How the units are linked:
§: SF->ZL, HQ->ZQ, GZ->DG, TQ->CC, PC->SN, RR->TQ, BG->HJ, GM->SJ, PZ->FS, LM->TC, TM->QH, SN->LC, LP->GB, PR->LM, QF->ZJ, GH->HQ, RL->LH, JH->ZG, GG->QB, SZ->LP, CC->RR, JJ->ZM, GB->SZ, PJ->JJ, MQ->JH, NR->GZ, ZM->PJ, BR->SF, ZL->BR, RH->BD, MN->GM, HZ->JT, ZQ->GH, LC->PC, NZ->TM, MH->RH, BC->BG, DG->NR, NC->RL, QH->NZ, SJ->MN, QB->JF, ZJ->CF, BD->MH, CF->QF, TC->PR, HT->PZ, JF->GG, JT->TN, FS->HT, HJ->BC, ZG->MQ, TN->HZ, LH->NC
~: SF->JH, HQ->BG, GZ->LM, TQ->ZL, PC->CF, RR->SF, BG->TQ, GM->TM, PZ->DG, LM->GB, TM->PZ, SN->QF, LP->SJ, PR->LP, QF->BD, GH->BC, RL->HQ, JH->NC, GG->JJ, SZ->GM, CC->BR, JJ->JT, GB->MN, PJ->HZ, MQ->LH, NR->PR, ZM->TN, BR->MQ, ZL->ZG, RH->QB, MN->NZ, HZ->SN, ZQ->HJ, LC->ZJ, NZ->HT, MH->GG, BC->RR, DG->TC, NC->GH, QH->FS, SJ->QH, QB->ZM, ZJ->MH, BD->JF, CF->RH, TC->SZ, HT->GZ, JF->PJ, JT->LC, FS->NR, HJ->CC, ZG->RL, TN->PC, LH->ZQ
^: SF->BR, HQ->GH, GZ->NR, TQ->RR, PC->LC, RR->CC, BG->BC, GM->MN, PZ->HT, LM->PR, TM->NZ, SN->PC, LP->SZ, PR->TC, QF->CF, GH->ZQ, RL->NC, JH->MQ, GG->JF, SZ->GB, CC->TQ, JJ->PJ, GB->LP, PJ->ZM, MQ->ZG, NR->DG, ZM->JJ, BR->ZL, ZL->SF, RH->MH, MN->SJ, HZ->TN, ZQ->HQ, LC->SN, NZ->QH, MH->BD, BC->HJ, DG->GZ, NC->LH, QH->TM, SJ->GM, QB->GG, ZJ->QF, BD->RH, CF->ZJ, TC->LM, HT->FS, JF->QB, JT->HZ, FS->PZ, HJ->BG, ZG->JH, TN->JT, LH->RL
$: SF->BD, HQ->JT, GZ->BG, TQ->ZJ, PC->DG, RR->QF, BG->LC, GM->MQ, PZ->ZQ, LM->TQ, TM->LH, SN->NR, LP->SF, PR->RR, QF->PR, GH->HZ, RL->JJ, JH->JF, GG->MN, SZ->BR, CC->CF, JJ->NZ, GB->ZL, PJ->QH, MQ->QB, NR->BC, ZM->TM, BR->RH, ZL->MH, RH->SZ, MN->ZG, HZ->FS, ZQ->TN, LC->GZ, NZ->RL, MH->GB, BC->SN, DG->HJ, NC->PJ, QH->NC, SJ->JH, QB->GM, ZJ->LM, BD->LP, CF->TC, TC->CC, HT->HQ, JF->SJ, JT->HT, FS->GH, HJ->PC, ZG->GG, TN->PZ, LH->ZM
!: SF->LP, HQ->HT, GZ->LC, TQ->LM, PC->HJ, RR->PR, BG->GZ, GM->QB, PZ->TN, LM->ZJ, TM->ZM, SN->BC, LP->BD, PR->QF, QF->RR, GH->FS, RL->NZ, JH->SJ, GG->ZG, SZ->RH, CC->TC, JJ->RL, GB->MH, PJ->NC, MQ->GM, NR->SN, ZM->LH, BR->SZ, ZL->GB, RH->BR, MN->GG, HZ->GH, ZQ->PZ, LC->BG, NZ->JJ, MH->ZL, BC->NR, DG->PC, NC->QH, QH->PJ, SJ->JF, QB->MQ, ZJ->TQ, BD->SF, CF->CC, TC->CF, HT->JT, JF->JH, JT->HQ, FS->HZ, HJ->DG, ZG->MN, TN->ZQ, LH->TM

In the rows, 501 means zero.

The rows follow the links: the fewer symbols apart two units are, the more alike their rows tend to be.

Row, then unit:
604 423 293 464 580 364 722 515 554 334 656 664 822 743 367 180 294 277 533 440 631 628 617 545 488 352 623 237 454 419 447 449 306 549 452 426 462 486 417 315 366 380 578 401 448 511 521 504 407 402 475 544 649 604 313 435 320: CF
428 569 686 487 246 595 374 437 430 566 273 383 341 427 665 913 494 772 404 484 592 398 323 488 669 482 165 769 681 520 570 605 562 304 363 592 458 563 426 497 620 443 526 482 509 561 438 705 561 566 742 508 334 340 593 505 548: QH
305 559 594 475 612 586 469 536 625 737 466 486 176 309 637 758 690 450 482 674 270 437 723 461 428 806 633 546 466 491 419 422 751 556 637 501 613 437 636 655 616 617 478 665 382 300 535 435 661 489 494 535 523 583 582 592 820: RL
486 579 560 429 628 542 397 595 424 689 580 438 298 522 421 297 709 462 605 410 344 488 724 422 374 520 780 412 408 396 395 387 526 808 761 451 613 367 574 778 551 638 545 618 537 504 393 293 463 397 327 531 505 635 578 399 551: ZL
581 648 631 623 431 419 504 540 475 592 538 561 573 798 369 700 427 537 500 252 556 612 638 659 519 308 156 482 559 318 542 415 657 410 532 547 680 538 258 420 702 507 490 182 443 575 361 521 421 439 562 641 369 527 579 457 439: GM
424 430 436 477 705 645 505 535 612 645 505 525 340 225 487 596 697 452 505 791 152 422 631 428 446 825 708 498 399 739 466 547 739 495 519 606 502 441 614 501 519 643 325 737 604 277 606 396 626 602 400 449 534 548 617 647 718: HQ
403 453 580 510 390 353 399 266 464 657 679 252 204 319 607 616 374 628 581 407 538 208 310 385 608 509 612 664 448 400 398 614 607 713 589 364 545 454 541 630 667 580 624 464 427 609 215 570 585 640 532 522 258 662 561 294 667: JH
324 389 571 584 316 524 553 435 608 511 411 407 500 269 797 767 298 543 514 481 768 361 397 440 561 654 403 639 607 386 432 492 327 513 208 323 431 569 569 430 421 423 606 533 268 578 411 658 706 504 768 491 487 534 352 501 664: PJ
695 626 482 457 613 655 333 695 339 447 392 463 536 658 303 404 736 594 453 528 489 642 603 516 488 371 410 433 497 763 731 463 389 551 690 639 577 338 567 600 452 542 343 591 765 491 511 353 334 441 248 553 417 381 643 598 302: LM
393 558 531 559 465 359 620 404 594 693 719 647 304 460 562 684 375 385 530 450 238 454 596 617 524 528 514 521 532 272 289 599 938 430 539 478 466 684 341 482 777 564 480 320 235 369 636 579 609 582 675 590 586 536 501 440 796: LH
750 551 362 401 480 469 593 558 367 347 471 753 653 690 323 447 498 569 440 662 307 740 465 704 538 260 251 516 568 547 557 591 612 206 455 636 415 664 436 369 515 422 404 330 670 491 775 577 434 521 505 472 660 287 605 567 279: DG
409 220 443 579 428 566 582 405 652 327 423 519 667 221 735 612 371 530 458 566 698 394 327 379 634 694 524 540 509 612 567 575 321 391 197 463 313 569 618 316 310 367 510 580 510 546 572 697 713 571 658 375 539 536 437 623 585: HZ
818 605 469 474 478 438 592 564 365 372 528 609 725 788 200 327 461 532 467 440 481 697 505 624 525 143 396 438 560 504 621 564 508 355 595 596 529 539 300 339 593 475 497 306 680 556 559 510 296 512 392 530 527 445 592 478 224: TC

Each walk starts at a row. The symbols on each line, taken left to right, move it on to the next unit.
Answer with the unit's row; about right is enough.
new walk
425 502 524 622 406 409 692 574 749 540 521 711 701 518 675 727 291 322 519 434 572 552 664 579 461 536 364 533 554 232 387 360 628 355 238 449 450 731 452 364 543 429 507 362 184 365 594 644 629 390 680 587 619 551 310 427 649
$ ! $ § ^ § ^ -> 582 710 580 570 419 538 522 559 533 599 419 670 473 691 503 776 435 522 402 428 439 663 633 703 566 394 71 649 695 336 505 543 866 214 416 617 541 727 388 464 688 494 458 233 423 484 558 612 530 564 670 609 504 336 617 466 526
§ $ $ § ^ § -> 346 537 534 623 573 688 472 733 798 493 304 530 499 330 738 751 601 362 512 503 622 577 781 486 446 873 467 478 541 459 500 226 407 502 328 401 614 529 661 518 369 482 452 646 330 380 552 429 603 316 594 574 557 522 440 611 665
new walk
471 488 506 589 540 266 606 421 519 747 770 498 308 622 414 576 313 410 559 355 392 415 601 510 426 455 582 445 445 217 338 558 815 489 629 401 634 579 360 489 795 621 496 259 308 490 354 448 436 553 504 625 399 640 553 299 709
^ $ $ $ -> 453 603 573 576 673 560 379 517 539 750 596 330 264 438 493 675 618 392 596 449 364 398 741 423 365 758 693 463 430 483 486 316 604 669 735 479 690 354 612 697 649 711 478 626 424 432 334 362 540 525 365 541 304 769 602 357 786
! § $ § ^ $ -> 489 498 520 760 475 392 663 528 606 529 553 551 730 687 613 583 268 264 514 284 701 551 710 606 473 536 390 407 541 205 485 313 483 532 396 384 631 610 369 385 485 424 569 359 163 544 386 502 531 391 613 643 455 632 318 318 543
new walk
428 428 416 652 661 744 577 655 713 464 339 697 694 310 634 635 647 335 467 613 540 504 651 432 452 861 520 448 509 685 619 367 376 360 220 545 461 501 638 418 295 505 345 748 475 356 632 450 686 443 419 447 578 528 437 703 615
! § $ $ -> 621 546 414 586 468 528 579 591 518 445 522 789 646 590 339 660 408 597 422 587 283 619 513 689 518 396 180 620 590 626 628 612 757 150 335 764 468 694 376 296 588 491 357 238 636 380 665 617 505 648 590 508 490 341 621 650 496
^ ^ ^ $ -> 454 386 405 554 548 319 704 337 536 598 708 730 433 414 388 491 392 385 480 644 148 396 508 502 451 585 619 496 456 459 354 709 941 335 446 524 432 701 366 319 650 590 384 401 453 325 635 634 576 681 506 442 600 544 571 573 743
new walk
425 332 521 491 472 447 606 282 491 540 566 427 325 160 622 560 427 640 449 701 364 250 221 392 613 614 678 620 507 624 398 781 659 432 448 489 338 513 560 430 490 553 418 524 561 426 553 717 682 751 567 331 467 554 546 625 662
! ! ^ ! $ ^ ~ -> 471 437 366 465 567 722 555 668 576 374 335 592 721 388 511 315 719 300 472 678 521 651 686 501 402 676 656 323 444 653 542 366 308 513 410 456 487 428 743 455 292 471 421 775 516 411 733 360 528 390 371 413 723 458 443 684 435
~ $ ~ ~ -> 592 715 635 594 582 735 273 696 462 675 317 327 392 641 408 787 682 600 417 371 564 532 680 518 450 606 221 578 550 486 654 305 551 482 623 655 746 318 506 624 601 616 474 564 541 474 348 344 389 421 412 706 207 527 668 488 609
new walk
712 452 488 375 335 535 363 456 138 333 434 351 499 597 404 395 539 757 450 460 598 491 176 459 694 230 362 603 468 701 655 651 266 504 620 579 441 429 491 510 381 481 549 487 751 733 489 617 352 609 432 414 379 381 601 519 149
~ $ ! ^ -> 663 752 543 527 412 420 427 611 333 505 515 497 584 890 313 426 432 577 484 262 474 713 591 663 536 136 245 492 603 370 547 418 531 446 627 536 609 590 354 574 682 411 564 283 528 543 433 469 266 408 521 667 497 410 493 354 294
§ $ ^ § $ -> 410 469 583 453 353 477 436 405 445 346 491 299 570 498 691 400 395 523 625 343 954 422 384 427 579 440 593 461 500 357 514 402 79 735 455 226 422 512 547 543 326 362 651 562 363 750 297 489 464 403 567 482 531 592 289 388 333
new walk
516 253 410 479 458 511 540 438 487 260 485 380 608 451 552 178 397 537 512 415 813 489 254 327 560 453 572 426 470 602 541 551 51 694 378 422 367 485 621 442 216 421 627 655 558 691 408 537 427 484 462 434 536 550 324 518 286
^ ^ ~ $ ! $ ! $ -> 638 782 613 437 512 656 290 711 358 625 336 371 451 687 361 544 787 537 532 410 530 651 653 528 407 410 376 521 515 453 686 274 381 580 716 544 706 275 520 721 501 569 493 511 642 543 429 327 369 389 393 601 388 397 603 477 334
! § $ $ -> 485 590 560 442 516 220 537 421 444 637 830 509 336 635 339 288 402 443 624 333 385 479 548 601 401 257 730 362 469 203 324 543 677 649 823 376 546 601 316 623 692 582 597 323 361 512 446 386 382 472 386 524 586 653 556 356 510
new walk
424 529 487 491 463 333 659 540 544 407 587 596 709 736 464 291 368 239 612 312 715 649 728 584 433 240 482 321 419 168 409 318 283 594 460 370 578 656 386 407 421 397 605 362 297 573 448 363 394 284 546 584 587 567 264 338 408
^ ! § ~ $ § $ -> 439 558 665 516 282 565 331 428 356 594 435 233 381 589 528 766 489 844 494 327 770 462 356 532 623 419 179 733 569 422 646 504 462 484 542 583 584 401 490 555 613 485 612 436 548 744 197 637 379 581 579 548 269 474 582 414 463
~ ^ ~ § -> 545 395 520 539 400 617 438 450 508 447 338 447 477 353 524 679 522 810 356 620 481 467 188 519 644 508 169 748 584 741 644 706 524 250 317 655 380 491 487 358 529 459 435 484 678 585 601 731 584 628 642 437 413 325 630 669 456
new walk
305 422 644 485 350 434 458 361 527 660 527 334 199 190 794 670 436 685 536 554 425 214 315 455 591 622 570 693 503 478 301 669 701 519 516 435 419 579 465 578 619 527 608 556 409 537 412 654 667 618 724 356 416 566 579 477 773
~ ! $ ~ -> 467 321 485 344 474 414 544 264 369 457 636 427 344 179 473 265 497 637 466 741 341 318 176 396 569 430 831 561 491 657 345 801 543 555 608 426 264 577 561 518 423 427 539 578 675 518 580 646 587 627 490 299 616 421 541 611 478
! ! ^ ! -> 491 489 357 391 580 339 705 385 429 536 706 762 411 521 342 265 398 393 523 608 203 466 476 544 468 380 714 394 400 548 351 729 769 425 590 532 380 639 380 406 565 548 489 407 553 362 757 530 526 589 475 380 683 462 556 603 460
new walk
411 536 568 699 631 590 503 680 655 562 374 425 573 521 573 631 588 322 510 340 755 558 806 395 394 748 503 423 529 369 571 220 315 608 368 432 669 387 693 571 408 558 486 609 322 427 370 329 502 325 414 630 419 677 371 460 669
^ § ~ ~ ^ § § -> 475 334 407 615 582 515 727 483 733 374 546 828 816 509 581 523 329 279 404 543 520 573 588 587 552 643 442 369 571 425 516 562 566 260 221 491 407 718 392 234 442 390 414 459 303 380 654 582 583 494 649 507 641 500 339 608 567
^ § ^ ^ ! $ ~ $ -> 587 495 559 362 315 586 413 408 339 354 372 420 470 423 479 398 523 794 399 603 458 468 168 500 618 280 288 677 619 785 634 701 456 420 483 601 311 540 547 465 431 447 505 533 704 661 691 687 509 634 565 372 576 247 553 638 261
